Here is a tiny trained network, its code and every weight. The questions are about switching its units off for an input and a class, where a switched-off unit gives its printed mean instead of its output.

import numpy as np


def w(rows, s, z=0):
    codes = np.array(rows[::2]) - 128.0
    scale = np.full(codes.shape[1], s)
    scale[-1] = z or s
    return codes * scale


def norm(h):
    return h / np.sqrt((h * h).mean(-1, keepdims=True) + 1e-5)


def f(y):
    return np.maximum(y, 0)


def log_softmax(a):
    a = a - a.max(-1, keepdims=True)
    return a - np.log(np.exp(a).sum(-1, keepdims=True))


def net(x, mask):
    res = np.array(x, float).reshape(1, 5) / 4 @ E
    u = 0
    for l in range(4):
        y = f(norm(res) @ A[l][:, :-1].T + A[l][:, -1])
        res = res + np.where(mask[u : u + 5], y, B[l][:, -1]) @ B[l][:, :-1]
        u += 5
    return log_softmax(norm(res)[-1] @ U[:, :-1].T + U[:, -1])


A, B = {}, {}
E = w([
[53,60,185,131,142,87,145,150,148,66],'x0',
[161,24,123,52,32,94,114,101,115,198],'x1',
[117,119,151,87,104,182,155,228,249,128],'x2',
[160,156,216,232,194,161,109,193,177,230],'x3',
[131,61,160,212,97,27,247,146,181,44],'x4',
],0.011)
A[0] = w([
[118,137,162,189,176,131,170,196,184,126,143],'L0N0',
[4,85,182,163,155,80,116,189,204,95,41],'L0N1',
[121,62,131,101,40,119,168,195,172,140,71],'L0N2',
[183,69,96,62,69,108,112,76,105,144,12],'L0N3',
[99,171,72,92,145,229,119,137,163,137,95],'L0N4',
],0.013,0.011)
B[0] = w([
[120,123,177,200,84,163,203,176,82,140,248],'L0N0',
[7,78,170,152,218,204,148,40,207,86,217],'L0N1',
[233,73,216,80,69,108,69,127,214,46,214],'L0N2',
[35,55,138,184,7,151,143,83,90,228,178],'L0N3',
[208,188,37,114,174,226,165,195,91,122,215],'L0N4',
],0.011)
A[1] = w([
[193,186,160,94,132,35,81,182,150,100,5],'L1N0',
[140,100,8,20,107,126,105,102,104,168,116],'L1N1',
[222,126,153,41,73,72,92,141,227,86,88],'L1N2',
[80,211,131,81,110,171,112,174,98,131,94],'L1N3',
[78,138,2,161,93,30,177,99,123,15,85],'L1N4',
],0.0099,0.017)
B[1] = w([
[113,210,45,10,137,155,118,141,59,65,128],'L1N0',
[62,96,180,100,87,162,93,120,54,106,255],'L1N1',
[237,137,125,126,97,61,104,119,128,64,234],'L1N2',
[132,173,102,170,184,165,99,127,189,64,193],'L1N3',
[154,168,81,164,208,69,211,52,99,57,197],'L1N4',
],0.012,0.0052)
A[2] = w([
[127,142,119,87,114,176,150,224,82,116,39],'L2N0',
[138,83,125,45,115,68,115,156,193,100,2],'L2N1',
[143,156,163,187,180,125,115,175,139,221,51],'L2N2',
[120,170,104,89,89,167,151,172,93,114,88],'L2N3',
[125,160,55,1,168,153,66,93,147,126,7],'L2N4',
],0.012,0.0089)
B[2] = w([
[176,200,55,146,157,189,105,104,185,105,254],'L2N0',
[177,151,170,107,87,117,142,199,132,124,202],'L2N1',
[83,161,132,140,116,22,81,116,139,179,237],'L2N2',
[204,158,92,138,97,164,118,148,146,169,255],'L2N3',
[158,59,191,10,212,137,58,61,28,22,206],'L2N4',
],0.011,0.0039)
A[3] = w([
[102,195,136,164,122,131,170,73,122,143,146],'L3N0',
[99,116,51,60,134,70,147,28,91,105,110],'L3N1',
[151,163,126,144,169,53,12,112,159,170,55],'L3N2',
[218,62,112,70,91,52,128,106,250,98,109],'L3N3',
[132,140,66,11,139,171,76,145,105,121,7],'L3N4',
],0.011)
B[3] = w([
[162,85,101,76,149,46,100,145,158,113,210],'L3N0',
[136,165,55,116,85,50,135,138,172,100,199],'L3N1',
[46,103,96,118,196,98,51,157,133,93,146],'L3N2',
[238,128,174,54,73,133,7,186,183,73,254],'L3N3',
[115,142,199,52,192,198,141,41,47,104,179],'L3N4',
],0.013,0.0076)
U = w([
[99,50,63,71,29,87,96,57,67,217,159],'0',
[6,61,219,188,216,166,213,149,219,65,180],'1',
[155,159,41,103,143,42,186,90,134,41,73],'2',
[201,234,67,185,184,211,162,219,208,159,86],'3',
[144,157,178,216,126,48,200,170,99,194,3],'4',
[104,147,135,165,200,52,38,148,108,206,72],'5',
[180,182,80,42,192,214,80,79,50,110,149],'6',
[198,45,199,54,50,141,120,140,207,71,204],'7',
],0.023,0.0059)

Each question gives the input, the list of numbers given to net, and the class t.
The units are the neurons (one row each of A and B). Each row of codes is followed by its name. A weight is (code - 128) times the scale printed after its matrix; where a second scale follows, it is the last column's (A, B and U).
mask holds one flag per neuron, layer by layer. A switched-off neuron (its flag False) gives its mean, the last column of its row in B, instead of its output. The means were averaged over made-up inputs and are rounded, as every weight is.
A unit's drop is (log p(t) with every unit on - log p(t) with that unit switched off) / (log p(t) with every unit on - log p(t) with every unit switched off).
The circuit of an input: a set's keep is (log p(t) with only the set's units on - log p(t) with every unit switched off) / (log p(t) with every unit on - log p(t) with every unit switched off). Starting from the 12 units with the biggest drops (on a tie, the unit counted first), units are removed one at a time, each time the one whose removal leaves the highest keep (on an exact tie, the one counted first), for as long as the keep stays at least 0.8.
units of the circuit, in order: the units of the circuit, biggest drop first
most important unit: the unit with the biggest drop
top k neurons: the k neurons with the biggest drops, biggest first
top k neurons in layer l: the k neurons of layer l with the biggest drops, biggest first
drop of u: that unit's drop, to one decimal
input [-7,2,-7,-2,4], class 0: most important unit => L0N3
input [7,-6,5,1,-6], class 3: top 3 neurons in layer 0 => [L0N4; L0N3; L0N2]
input [-4,-3,4,-1,8], class 1: top 2 neurons => [L0N0; L0N1]
input [-8,-5,6,-8,2], class 6: units of the circuit, in order => [L0N0; L0N4]
input [-6,6,4,-2,-5], class 6: top 3 neurons => [L0N4; L3N4; L0N0]
input [6,0,-2,6,-8], class 5: top 2 neurons => [L2N2; L3N2]
input [2,4,8,8,8], class 1: top 2 neurons => [L0N1; L0N0]
input [0,1,-6,8,1], class 5: top 2 neurons => [L2N2; L3N2]
input [-8,-3,-6,1,0], class 5: top 2 neurons => [L0N4; L1N4]
input [6,-1,0,6,-6], class 1: top 2 neurons => [L3N3; L2N3]
input [-6,1,3,7,8], class 4: top 2 neurons in layer 0 => [L0N0; L0N1]
input [2,2,-5,7,-8], class 5: drop of L2N2 => 0.6
input [-2,8,1,0,-5], class 0: drop of L0N3 => 0.4
input [4,1,3,6,7], class 1: drop of L0N1 => 0.1
input [-7,4,-7,-2,0], class 0: drop of L0N0 => 0.0
input [-6,3,8,-2,-4], class 6: most important unit => L0N4
